Here is a tiny trained network, its code and every weight. The questions are about switching its units off for an input and a class, where a switched-off unit gives its printed mean instead of its output.

import numpy as np


def w(rows, s, z=0):
    codes = np.array(rows[::2]) - 128.0
    scale = np.full(codes.shape[1], s)
    scale[-1] = z or s
    return codes * scale


def norm(h):
    return h / np.sqrt((h * h).mean(-1, keepdims=True) + 1e-5)


def f(y):
    return np.maximum(y, 0)


def log_softmax(a):
    a = a - a.max(-1, keepdims=True)
    return a - np.log(np.exp(a).sum(-1, keepdims=True))


def net(x, mask):
    res = np.array(x, float).reshape(1, 5) / 4 @ E
    u = 0
    for l in range(4):
        y = f(norm(res) @ A[l][:, :-1].T + A[l][:, -1])
        res = res + np.where(mask[u : u + 6], y, B[l][:, -1]) @ B[l][:, :-1]
        u += 6
    return log_softmax(norm(res)[-1] @ U[:, :-1].T + U[:, -1])


A, B = {}, {}
E = w([
[201,58,79,246,152],'x0',
[136,114,156,149,73],'x1',
[3,88,166,154,220],'x2',
[22,111,62,133,15],'x3',
[118,128,178,193,48],'x4',
],0.0059)
A[0] = w([
[115,181,75,93,104,254],'L0N0',
[78,181,48,111,77,96],'L0N1',
[143,133,229,148,60,215],'L0N2',
[128,128,94,89,131,118],'L0N3',
[89,78,62,164,159,183],'L0N4',
[170,233,255,64,110,153],'L0N5',
],0.008,0.0024)
B[0] = w([
[155,77,152,123,88,222],'L0N0',
[171,175,254,156,121,209],'L0N1',
[106,172,64,112,225,214],'L0N2',
[127,98,88,123,93,158],'L0N3',
[130,133,81,150,99,203],'L0N4',
[132,76,28,24,78,253],'L0N5',
],0.0087,0.0052)
A[1] = w([
[112,133,114,63,46,69],'L1N0',
[172,117,116,138,205,253],'L1N1',
[226,182,105,3,95,216],'L1N2',
[202,133,27,211,138,48],'L1N3',
[52,118,120,60,139,98],'L1N4',
[81,115,129,183,213,188],'L1N5',
],0.006,0.00064)
B[1] = w([
[69,250,223,125,129,201],'L1N0',
[154,254,124,103,103,177],'L1N1',
[102,95,123,7,61,253],'L1N2',
[170,147,155,182,18,205],'L1N3',
[98,85,146,155,140,182],'L1N4',
[138,131,126,158,245,174],'L1N5',
],0.005,0.0061)
A[2] = w([
[241,180,91,175,124,182],'L2N0',
[155,162,88,215,90,72],'L2N1',
[123,42,145,85,17,123],'L2N2',
[91,49,89,157,125,50],'L2N3',
[2,227,118,42,66,254],'L2N4',
[58,51,207,174,25,14],'L2N5',
],0.0058,0.00071)
B[2] = w([
[161,163,186,213,189,195],'L2N0',
[85,86,101,71,221,180],'L2N1',
[105,163,108,255,209,215],'L2N2',
[173,150,228,2,24,148],'L2N3',
[104,41,234,122,164,254],'L2N4',
[187,40,82,189,66,184],'L2N5',
],0.0065,0.0059)
A[3] = w([
[47,60,58,170,140,174],'L3N0',
[104,125,65,200,84,235],'L3N1',
[72,152,140,149,98,68],'L3N2',
[82,111,69,147,118,7],'L3N3',
[254,155,99,96,79,97],'L3N4',
[81,113,245,104,112,120],'L3N5',
],0.0086,0.0018)
B[3] = w([
[103,2,109,8,108,209],'L3N0',
[103,200,9,86,138,215],'L3N1',
[249,98,212,121,71,157],'L3N2',
[128,147,119,89,28,146],'L3N3',
[100,197,72,187,67,235],'L3N4',
[165,185,182,194,170,254],'L3N5',
],0.0064,0.0048)
U = w([
[131,55,16,27,41,254],'0',
[178,222,235,79,82,54],'1',
[92,129,146,46,203,137],'2',
[78,52,196,143,146,87],'3',
[215,235,78,154,118,82],'4',
[144,123,1,189,79,55],'5',
[139,94,86,198,220,152],'6',
],0.0098,0.0023)

Each question gives the input, the list of numbers given to net, and the class t.
The units are the neurons (one row each of A and B). Each row of codes is followed by its name. A weight is (code - 128) times the scale printed after its matrix; where a second scale follows, it is the last column's (A, B and U).
mask holds one flag per neuron, layer by layer. A switched-off neuron (its flag False) gives its mean, the last column of its row in B, instead of its output. The means were averaged over made-up inputs and are rounded, as every weight is.
A unit's drop is (log p(t) with every unit on - log p(t) with that unit switched off) / (log p(t) with every unit on - log p(t) with every unit switched off).
The circuit of an input: a set's keep is (log p(t) with only the set's units on - log p(t) with every unit switched off) / (log p(t) with every unit on - log p(t) with every unit switched off). Starting from the 12 units with the biggest drops (on a tie, the unit counted first), units are removed one at a time, each time the one whose removal leaves the highest keep (on an exact tie, the one counted first), for as long as the keep stays at least 0.8.
units of the circuit, in order: the units of the circuit, biggest drop first
k most important neurons: the k neurons with the biggest drops, biggest first
k most important neurons of layer l: the k neurons of layer l with the biggest drops, biggest first
drop when u is switched off: that unit's drop, to one decimal
input [-6,-7,-6,-4,1], class 0: units of the circuit, in order => L0N5
input [-8,-7,6,4,-7], class 3: units of the circuit, in order => L2N4, L0N2, L3N1, L0N5
input [-8,-4,-1,4,-8], class 1: 2 most important neurons => L0N1, L3N5
input [0,-2,-8,7,5], class 1: 2 most important neurons => L0N1, L1N0
input [1,7,3,-5,3], class 6: 2 most important neurons => L0N2, L1N2
input [-4,-4,2,5,-1], class 3: 3 most important neurons => L2N4, L2N5, L1N1
input [3,0,7,6,4], class 0: units of the circuit, in order => L3N0, L3N1
input [1,5,1,-1,-2], class 6: units of the circuit, in order => L0N5, L0N1
input [-6,0,-6,3,-2], class 1: 4 most important neurons => L0N1, L1N0, L3N5, L2N4
input [4,6,7,1,8], class 0: 4 most important neurons => L3N0, L2N4, L0N1, L2N0
input [0,8,8,-1,4], class 2: 3 most important neurons of layer 1 => L1N5, L1N3, L1N0
input [-3,7,-8,-2,6], class 0: 3 most important neurons of layer 0 => L0N5, L0N1, L0N2
input [8,4,0,-2,-7], class 4: 2 most important neurons of layer 1 => L1N3, L1N1
input [-1,-4,-5,6,-3], class 1: units of the circuit, in order => L0N1
input [-8,4,1,1,-6], class 3: 2 most important neurons of layer 2 => L2N4, L2N2
input [-1,-3,-1,3,-8], class 1: 2 most important neurons of layer 3 => L3N5, L3N0
input [-5,6,-8,6,8], class 1: 2 most important neurons of layer 1 => L1N0, L1N3
input [-5,-6,-1,-6,-7], class 0: 2 most important neurons of layer 0 => L0N5, L0N1
input [0,-8,-4,3,-6], class 1: 2 most important neurons of layer 1 => L1N2, L1N0
input [-2,3,3,0,6], class 2: units of the circuit, in order => L0N2
input [-6,0,1,1,-7], class 3: 2 most important neurons of layer 1 => L1N4, L1N1
input [7,-3,5,4,6], class 0: drop when L3N0 is switched off => 0.3
input [-5,0,-5,-8,1], class 0: drop when L3N5 is switched off => 0.0
input [-2,-4,-1,6,3], class 1: drop when L0N1 is switched off => 0.6
input [-4,-4,-3,5,-1], class 1: drop when L0N1 is switched off => 0.2
input [-5,-3,-1,-5,0], class 0: 2 most important neurons of layer 0 => L0N5, L0N1
input [4,7,7,3,-5], class 0: most important neuron => L0N4
input [-6,-7,6,4,-8], class 3: 2 most important neurons of layer 0 => L0N2, L0N5
